In the rows, 128 means zero.
Each row is followed by its group and then its class within the group.
[135 116 149 158 183 129 125 117 108 124 139  62  94 102 123 132 120 152
 138  97 143 106  83 132 134 136  70 154 138 114 135  76 126 141 119 111
  94 146 189 144 126  99 109 133 132  85 130 145 114 143  68  96 123 154
 141 185 113 123 113 142 103] | (9).Q885
[128 121 138 131 177 155 134 128 108 124 156  62 143 107 119 132 143 140
 145  94 122 111 116 132 151 149  30 152 155 115 114 123 127 121 140 126
  96 129 135 128 110 110 119 137 107 130 117 144 133 116  90 116 114 128
 112 170 124 134 118 133 131] | (9).Q885
[ 96 100 147 148 193 113 130 104 100 123 158  76 108 135 120 137 130 141
 125  88 147 159 123 151 114 127  40 148 158 114  78 110 121 130 142 109
 105 125 124 125 136 131 135 140 146 117 115 177 138 142 111  94 109 136
 139 160 128 127 110 116 113] | (9).Q885
[117  91 166 110 111 129 130 121 102  71  33  66 118 143 130 124  80 127
 136 139 163 142 114 145 130 148  61 139 129 131  62 109 100 140 153 109
 122 118 117 130 124 122 114 121 129 140 108 169 135 103 117  87 112 132
 141 141  87 115 181 120  90] | (16).Q830
[111 122 106 147 196 114 108 110 122  61 127  98 109 128 121 142 160 142
 157 102 113 151 110 163 114 144  60  99 120 129 140 118 169 134 132  98
  95 134 124 113 122 140 131 185 130 131 114 141 139 137 104 124 113 131
 113 137 149 138 132 127 125] | (9).Q904
[ 85 112 152 117 135 147 132 114 104 101  25  77 151 141 122 131 110 145
 134 142 148 138 142 168 107 158  66 124 121 121  55 107 105 153 153 148
  79 131 121 120 129 108  89 116 124 141 128 146 136 121 158 115 166 124
 134 155 114  91 124 118 130] | (16).Q417
[ 75 117 158 136 147 141 128 127  86 125  75   9 198 153 111 141 100 154
 139 135 157 125 145 145  82 138  44 119 165  84  28  91 104 125 149 158
  80 111 114 138 120 114  95 125 125 117 146 148 117 107 118 104 174 138
 144 138 121 119 140 128 126] | (16).Q634
[ 95 130 136 138 124 139 154 141  71 108  68  30 127 173 115 216 104 156
 116 129 170 144 128 152 128 137  89 120 127 123  52  89  83 131 136 124
 116 126 123 118 108 121 120 116 138 136 132 144 122 121  97 114 169 143
 130 131 109 125 142 121 125] | (16).Q830
[ 80  99 142 116 195 134 140 114  96 105 104  64 110 125 122 152 138 143
 108 109 140 137 113 140  86 110   6 146 136 122 117 103 154 125 139 109
 128 113 119 148 131 128  92 141 128 103 105 157  96 142 104 111 137 116
 118 162 134 125 148 130  99] | (9).Q786
[ 96 100 140 131 185 126 119  91  84 101 129  11 125 126 133 116 110 146
 145 136 145  96 110 154 132 130  34 152 159 187  69  92 110 123 132 105
  88 152 123 130 118 109 134 154 115 125 108 215 121 127 109  76 121 133
 106 175 111 131  82 125  80] | (9).Q885
[119 101 158 104 167 119 128  74 125  42 128  51 153 104 162 142 125 106
 117 136 134 116  94 105  91 120  21 140 139 127  93 117 134 125 157 109
 109 131 138 138 152  95  92 140 110 110 127 163 130 163 116  85 142 109
 125 172 137 128 116 112 153] | (9).Q786
[ 95 110 133 146 162 133 139 120  90  76  16  48 129 156  93 155 118 149
 128 118 145 147 145 164 133 129  96 146 157  98  36  97  97 152 138 138
  96 121 120 155 129 144 137 145 137 152 128 105 122 107 111 107 147 120
 154 140 117 124 136 118 102] | (16).Q634
[115  62 199 131 193 133 120  81 103 123 101  75 116 133 124 121 126 143
 135 136 147 129 134  95  65 142  35 140 156 102  62 100 123 116 156 120
  81 150 134 144 103 136 114 122 106 147 121 169 121 117 124  93 145 117
 142 162 131 126 141 124 135] | (9).Q885
[ 92 109 134  80 167 131 145 104 127  70  60  68 118 132 144 101 124 145
 132 127 142 110 135 145 113 160  13 142 123  83 117  96 106 148 137 104
 109 125 116 143 137 128  84 150 128 149 108 132 121 133 103  57 143 115
 124 171 125  93 118 141  99] | (9).Q904
[ 87 118 192 107 108 139 128 104 107 126  79  41 126 121 126 104 106 145
 133 149 144 136 120 115 112 132  48 122 149 136  40 104 105 125 131 186
  95 142 131 133  86 107 105 126 139 111 131 130 118 185  91 120 154  87
 126 126 111 113 125 125 107] | (16).Q417
[ 87 119 177 137 202 108 155 109 123  99 131  13 120 105 145 140 125 138
 135 119 145 133 101 142 111 131  47 149 136 109 111  96 140 128 136 103
 149 168 149 148 130 146  95 148 127 114 107 173 117 136  89  80 124 125
 139 188 148 112 136 131  94] | (9).Q786
[101 126 143 135 123 150 122 130  82 114  23  34 115 133 115 128 115 139
 141 132 136 136 121 150  94 133  69 108 140  81  45 102 102 118 185 144
  73 134 112 112 124  90 121 134 111 110 150 115 113 129  84 111 147 124
 135 145 111 137 130 137  81] | (16).Q634
[ 93 117 164 105 121 152 140 141  78  82  35  29 128 153 180 124  98 141
 138 131 192 139 116 146 101 150  23 132 123 145  55 101 103 131 140 162
 103 103 127 151 134  81 107 123 115 114 148 124 122 114  87 110 175 155
 123 156 112 119 114 108 116] | (16).Q417
[ 88 113 163 121 127 141 131 145 102 111  43  16 154 114 118 151  94 158
 132 125 140 146 123 147 135 132  59 134 140 130  55 103  84 117 126 164
  96 118 128 128 110 135 102 128 122 125 129 151 172 127  95 107 179 146
 120 144 106 117 131 112 100] | (16).Q417
[ 82 112 124 159 132 136 133 149  82 100  56  48 110 131 116 155 107 130
 120 104 156 147 142 132 154 141 134 125 153 107  50 109  90 169 120 155
  97 133 106 130 140 109 144 140 120 129 121 135 121 125  87 115 152 151
 126 133 107 125 123 136 131] | (16).Q634
[ 69 122 144 118 172 142 136 144  98  96  65  40 116 142 119 147 103 154
 137 106 150 133 130 165 115 107  57 110  98 109  80 109 100 129 171 175
 108 155 106 147 109 114 105 155 131  89 127 145 120 124 122  94 148 116
 140 150 132 127 142 123 117] | (16).Q830
[117  83 152 131 162 129 149 114 120 101 148  51 134 106 163 136 141 149
 136 118 147 115  86 132 103 104  43 145 111 129  84 104 133 130 164  87
 103  95 136 140 160 167 121 137 139 109 114 161 129 135 107 114 123 143
 125 154 135 123 129 140 126] | (9).Q786
[ 90 129 166  96 135 141 134 125  85  96  47  51 132 166  93 138 103 140
 142 104 138 129 141 132 111 150  46 131 150 117  78  89 102 144 147 148
  90 128 117 129 124  94  89 130 114  91 133 152 168 123 105 113 168 116
 153 153 112 143 135 116 130] | (16).Q417
[ 90 130 116 118 184 115 133 103 123  87 106  61 130 143 119 151 132 172
 125 103 135  91 122 179 101 156  51 147 129 106 115 105 144 127 168 122
 117 114  93 119 157 162  95 144 122 130 117 138 133 139 122 114 118 118
 127 142 123 111 121 130 130] | (9).Q904
[ 86  95 188 127 209 131 143 146  79  79 118   4 114 134  98 129 121 161
 130 107 156 155 122 170 139 120  82 132 110 128  80  88  88 143 118 131
  84 115 115 130  95 120 116 124 159 148 136 147 115 128  79 121 156 121
 133 141 151 102 133 129 125] | (16).Q830
[ 95 130 173 119 140 135 154 106  63 118  59  82 128 139 122 132 125 161
  72 117 135 144 160 128 134 147  78 117 150 123  49 121 101 135 118 145
  91 132 125 130 123  91 105 115 120 177 131 147 100 115 115  96 156 133
 124 142  77 118 138  79 106] | (16).Q830
[109 127 102 141 123 111 133 135  99 120 133  76 132 162 118 137 101 132
 138 115 143 139 104 147 124 143  99 151 158 100  61 102 111 129 148 144
 116 126 111 133 150 104 118 145 140 102 139 137 122 125 137  96 148 162
 130 145 107 131 157 119 142] | (16).Q634
[105  70 129 151 146 136 133  90 100  94  89  40 135 115 138  91  88 155
 137  95 158 125  73 156 124 105  46 152  99 113  50 129 105 127 183  84
  80 140 144 137 127 151 147 128 115 115 105 149 118 125 129  80 145 141
 112 171 155 110 121 137  84] | (9).Q786
[ 50 130 108 137  99 134 132 141  90 101  55  45 136 161  89 132 114 136
 123 141 154 144 117 167  99 164 132  85 152 116  12 100  82 109 153 148
 154 115 108 114 143 107  99 133 129 126 141 127 130 123 101 117 144 137
 124 144 124 114 127 134 109] | (16).Q830
